Each row has two labels, one from each of two sets.
[-30.7  16.4 -10.1 -10.4 -26.3 -11.9 -22.7  -6.0  -2.6  12.1  10.4  21.1
 -45.3  -1.5  32.1  -9.4  17.9  39.8   2.4 -10.2  14.8 -11.2  33.8  -1.0
  23.2   9.7] | (89) + G
[-31.9  23.3  -9.0  -3.1 -19.1  -8.5   4.1   7.2  -9.7   2.1  30.1   2.5
 -17.3  -2.4  -7.4 -13.4  -5.0  22.1   6.8  -7.2   9.3 -38.4  13.7 -12.9
  17.5  14.7] | (91) + C
[-38.7  15.3  -6.6  -4.9 -26.5 -16.4  -0.3   1.2 -11.8  12.8  24.4  15.6
 -36.9  -0.3  14.0 -16.4  -0.5  29.7   5.4 -11.9  12.6 -48.7  21.2 -10.1
  12.4  16.0] | (91) + G
[-44.8  31.3   4.8 -10.6 -18.7 -19.4  16.1  -2.0  -8.8   4.2  26.1   6.8
 -22.4 -10.4   2.2 -23.7  -7.4  14.9   5.4  -8.1  -9.8 -56.4  18.6 -12.8
   9.9  26.7] | (91) + C
[-39.2  19.1 -16.2  -9.6 -19.3 -15.7 -20.0  -1.4 -11.1   8.4  30.2  20.2
 -44.2  -7.9  25.2 -15.1  18.8  41.7  13.7  -9.0  -9.2 -20.4  29.6  -9.4
  20.6  15.8] | (89) + G
[-35.8   9.8   6.7  -4.1 -19.9 -21.6   5.4 -10.2 -13.1   8.0  39.3   2.2
 -13.2  -5.2  -6.6 -19.5  -2.9  14.2   9.2  -1.4   2.6 -71.3  10.3 -17.4
   4.3  33.5] | (91) + C
[-43.4  11.8 -11.9 -13.1  -0.3   6.2 -12.4 -30.5  -9.1 -13.0  45.3  15.3
  -7.5  -7.4   0.4 -12.6  17.8  16.5   9.8   2.4 -42.8   0.8  23.8  -5.4
  -1.0  19.6] | (89) + C
[-16.7  23.6   2.1   7.2 -28.1 -13.1  -2.8  16.3  -6.3  -7.8  -4.3  26.0
 -29.8   4.0  27.8 -19.6  21.8  20.6   2.3  -1.0  11.0  -9.3  18.5   6.3
  14.1  22.7] | (89) + G
[-15.0  -7.9  10.8   5.5 -13.9   0.4   0.4 -17.8 -10.2  -8.9  26.9  -4.4
  -7.6   7.3   1.2  -7.1   8.7  -1.9   0.4   7.2 -16.7 -18.5  -3.7   0.6
 -19.2  23.7] | (91) + C
[-17.7  -2.6  -7.3   0.2  -5.8  -8.8  -8.1   5.5 -22.5  18.8  46.2   9.4
   1.3   3.4  -4.9 -15.2  -4.5  37.8  11.4 -16.7  -7.5 -36.7  18.8 -24.5
  12.1  19.0] | (88) + C
[-17.7  14.3 -11.3 -14.5   5.1  -4.1   2.5  -0.1  -8.4  -6.1  37.8  14.5
 -25.1 -10.6   0.8  -8.3  12.6  25.6  18.5 -12.3 -22.2  -8.8  12.0  -9.7
  25.3  -1.8] | (89) + C
[-38.9  -7.7  -5.6   1.5 -14.4 -20.0  -6.5 -16.0 -27.6   5.9  63.3  10.6
 -43.1   0.2   7.6 -17.2  17.8  43.1  14.1  -5.8  -4.9 -43.6  19.6 -14.2
   1.6  13.3] | (91) + C
[-29.7  13.6   1.4   0.4 -15.5  -8.8  21.1 -11.3 -35.4  -1.2  63.5  10.5
 -27.2  -9.0  -7.1 -26.1   7.5  34.3  17.6   1.6 -34.7 -40.7  15.9 -18.6
  -1.9  19.9] | (91) + C
[ -9.0  -2.7   6.9   2.3 -13.7 -26.8 -27.1 -12.9 -16.5  10.6  14.3  25.7
 -10.6  12.6  43.2 -16.1  27.2  16.3  -2.6 -10.9 -10.0 -16.4  20.1  -4.2
  -6.7  42.1] | (88) + G
[-37.6  10.5  -5.7  -9.0 -21.3 -10.6  13.0 -21.0 -15.4  12.0  31.7  22.4
 -22.3 -11.4  12.6 -18.0  -1.8  19.8   4.9   3.0 -33.0 -38.1  23.2 -15.2
  -2.4  24.7] | (91) + C
[ -9.2  13.7  -1.5   9.3 -41.9 -29.2  -6.8  28.0 -26.9  17.8  26.7  14.8
 -47.5  11.4  23.1 -24.0  10.9  57.3  13.5 -16.7  44.3 -40.9  35.9 -15.5
  32.0  17.0] | (92) + G
[-27.2  12.7   9.6 -16.1 -10.9 -10.3   2.9 -17.4 -15.1  10.9  31.1   1.3
  -2.2   1.2   9.6 -15.3   6.4   1.1   7.8  -0.7 -43.3 -21.2   7.7  -6.3
  -0.6  44.5] | (92) + C
